[[-631  236  193  549 -808 -363 -224]
 [-127 -672 -130 -876  378  616  568]
 [-398  167   28  -53 -853   76  530]]
76

[[8893 5276 4042 7825 1337 3101]
 [5142 2893 4091 8385 2974 2459]]
2974

[[58 67 87 96 70]
 [88 50  8 57 47]
 [63 64 23 19 90]]
19

[9177 2849 4959 7691 8428 4779]
8428

[ 739  722 -177  876 -510  809 -417]
809

[431 711 281 337 802 753 212]
753
---
Input: -3.82	-1.66	-3.18	1.62	6.07
Output: 6.07
Input: -5.15	5.08	5.68	-5.31	-5.84
Output: -5.84
Input: 5.22	2.20	0.62	-1.89	-7.48
Output: -7.48
Input: 1.92	3.08	-0.24	6.87	-3.31
Output: -3.31
Input: -2.43	7.99	-3.87	-5.58	0.69
Output: 0.69
Input: -3.37	7.07	-2.30	-0.69	-4.74
Output: -4.74
Input: -6.97	7.52	4.08	7.17	4.94
Output: 4.94
Input: -5.34	0.60	6.39	-0.06	2.48
Output: 2.48
Input: 3.68	-6.34	-4.06	3.80	-7.00
Output: -7.00
Input: 4.29	-7.55	3.90	5.16	-6.47
Output: -6.47
---
array([[ 4.95, -4.84,  0.96, -3.57,  5.32,  5.39,  1.17],
       [-0.86,  3.56, -4.38,  5.93, -1.17, -2.88, -2.28],
       [ 3.19, -1.00,  1.66, -2.43,  2.32,  3.59, -0.10]]) out -2.88

array([[-8.19,  3.01,  2.19,  2.48,  0.02,  4.16],
       [-1.99,  4.01,  5.42,  7.61,  2.54,  3.30],
       [ 5.71, -2.11, -3.38, -4.11, -0.09,  5.93]]) out 2.54

array([[-1.39, -1.89,  0.62, -0.84,  2.44],
       [ 0.21,  6.17,  2.92,  3.17,  2.33],
       [ 0.44,  2.17,  4.65,  1.68,  4.02]]) out 3.17

array([[-0.21,  0.33,  4.37, -1.50, -0.79, -2.09,  2.38],
       [-0.46, -0.55, -4.39,  6.93,  2.46,  3.46, -5.35],
       [-0.38, -4.77, -7.80,  3.83,  2.72,  0.31, -5.20]]) out 3.46

array([[-3.08, -3.59, -6.29,  5.71, -5.14],
       [-7.81, -7.45, -3.03,  0.24, -7.21],
       [-1.96, -2.63,  5.63, -6.40, -0.23]]) out 0.24

array([[ 0.73, -0.88, -5.86,  1.19],
       [-5.67, -1.39, -0.58, -2.51],
       [-2.87,  4.92, -2.34, -1.19]]) out -0.58
---
array([[69, 75, 13, 18, 77],
       [14, 75, 15, 14, 76],
       [76, 13, 78, 12, 15]]) -> 69

array([[ 11,  13,   4,   6, -42, -13],
       [  1,  29,  39, -11, -12, -13]]) -> 11

array([2, 4, 8, 6, 8]) -> 2

array([22, 95, 71, 51, 75, 25]) -> 22

array([5592, 2158, 6619, 7823]) -> 5592

array([[8133, 5488, 6403, 4756, 4895, 4847, 1939],
       [6263, 5951, 6133, 4756, 4028, 5641, 2427]]) -> 8133
---
-4.43	-3.62	-4.83	-4.64
5.30	3.23	4.46	3.78
-0.44	6.25	2.25	-3.49
out 2.25

6.12	0.54	1.36	0.16	-1.97	-3.51
2.07	2.05	1.92	-2.53	-2.59	-3.06
0.14	-0.14	0.79	0.24	0.16	-0.08
out 0.79

-4.28	-7.69	-5.57	-2.11	-1.90	-3.77	-5.45
-5.54	0.18	-0.25	-4.36	-6.39	-4.00	0.50
4.53	0.44	-1.40	-2.49	-2.68	3.72	-1.06
out -1.40

3.41	-4.12	2.50	-0.92	-8.10	-1.49
-2.47	1.24	-3.75	-3.13	-1.00	-2.47
-4.69	1.28	2.83	3.96	5.34	-4.68
out 2.83

2.86	3.24	2.47	-0.79
-1.41	3.39	-1.40	-6.75
-1.48	1.17	-2.92	-4.51
out -2.92

0.27	-5.36	7.27	-7.14	6.46	-3.97
6.54	5.71	-5.02	6.77	3.42	0.09
-0.47	5.40	-7.17	-4.48	-3.77	2.64
out -7.17

5.14	4.97	5.89	5.77
-3.42	5.47	1.57	-5.55
-3.75	-4.38	-5.11	-5.63
out -5.11

-2.00	0.67	-6.47	-5.82	-5.19	-5.44	-0.24
5.39	-2.60	3.29	2.77	-0.66	2.63	-2.97
2.04	-0.61	2.36	1.77	3.82	1.67	0.80
out 2.36

-4.18	-3.20	-0.37	-1.39	3.77	5.38	0.25
-3.87	4.12	-3.96	4.13	3.83	4.58	2.10
-6.23	-0.23	-0.16	4.83	-6.12	-0.43	4.15
out -0.16

2.84	0.29	-5.82	2.17
1.55	1.74	-4.03	-0.01
6.16	-1.54	-7.58	1.48
out -7.58
---
1.51  -7.79  -3.42  -3.65
-7.77  -1.92  0.76  -4.02
-5.51  1.47  4.75  -1.38
Out: -5.51

2.12  -2.52  -2.49  1.95  6.13
-2.75  -5.95  -3.73  -0.89  -2.98
4.03  -2.50  -4.96  0.41  2.03
Out: 4.03

-4.16  3.10  -1.50  1.37  -0.62  3.20
-1.32  -0.37  -4.85  1.62  -3.93  -0.92
-6.44  3.26  -2.51  -5.27  -2.13  0.28
Out: -6.44

8.19  7.49  -7.36  -7.88  3.21
7.14  7.28  -7.88  -7.51  7.22
5.25  -4.05  -7.76  -7.65  7.58
Out: 5.25

2.95  -5.15  3.60  5.82
2.31  3.44  -1.35  -0.71
-0.83  5.71  -0.16  0.78
Out: -0.83

-7.03  -2.17  -4.59  -7.06
-1.70  -0.27  -6.65  -0.13
-3.02  2.91  -0.86  1.67
Out: -3.02

-5.60  7.58  6.51  0.64  3.89  4.86  -1.13
0.47  -2.17  3.33  -1.29  -2.83  -6.97  -3.61
4.90  -2.04  -1.02  -1.40  -2.32  -0.17  -1.31
Out: 4.90

-2.49  3.26  -0.78  -0.33
-1.06  -3.48  -3.71  -0.51
-2.27  -6.24  -3.98  -1.35
Out: -2.27

1.24  -0.79  2.25  -0.03  2.13
1.25  -0.79  -0.52  -7.53  0.62
-0.02  -0.04  -1.96  -4.88  1.71
Out: -0.02
---
-5.79  4.90  -7.32  -2.96 Out: -7.32
-0.19  -6.83  -3.31  2.39 Out: -3.31
-3.07  -1.15  -7.26  -6.61 Out: -7.26
-7.51  2.39  8.00  8.20 Out: 8.00
7.27  4.19  -3.27  -6.59 Out: -3.27
5.40  -5.95  5.77  3.52 Out: 5.77
-0.74  6.20  5.80  1.08 Out: 5.80
-6.26  -5.91  -6.08  -5.51 Out: -6.08
4.26  -5.22  7.99  -6.56 Out: 7.99
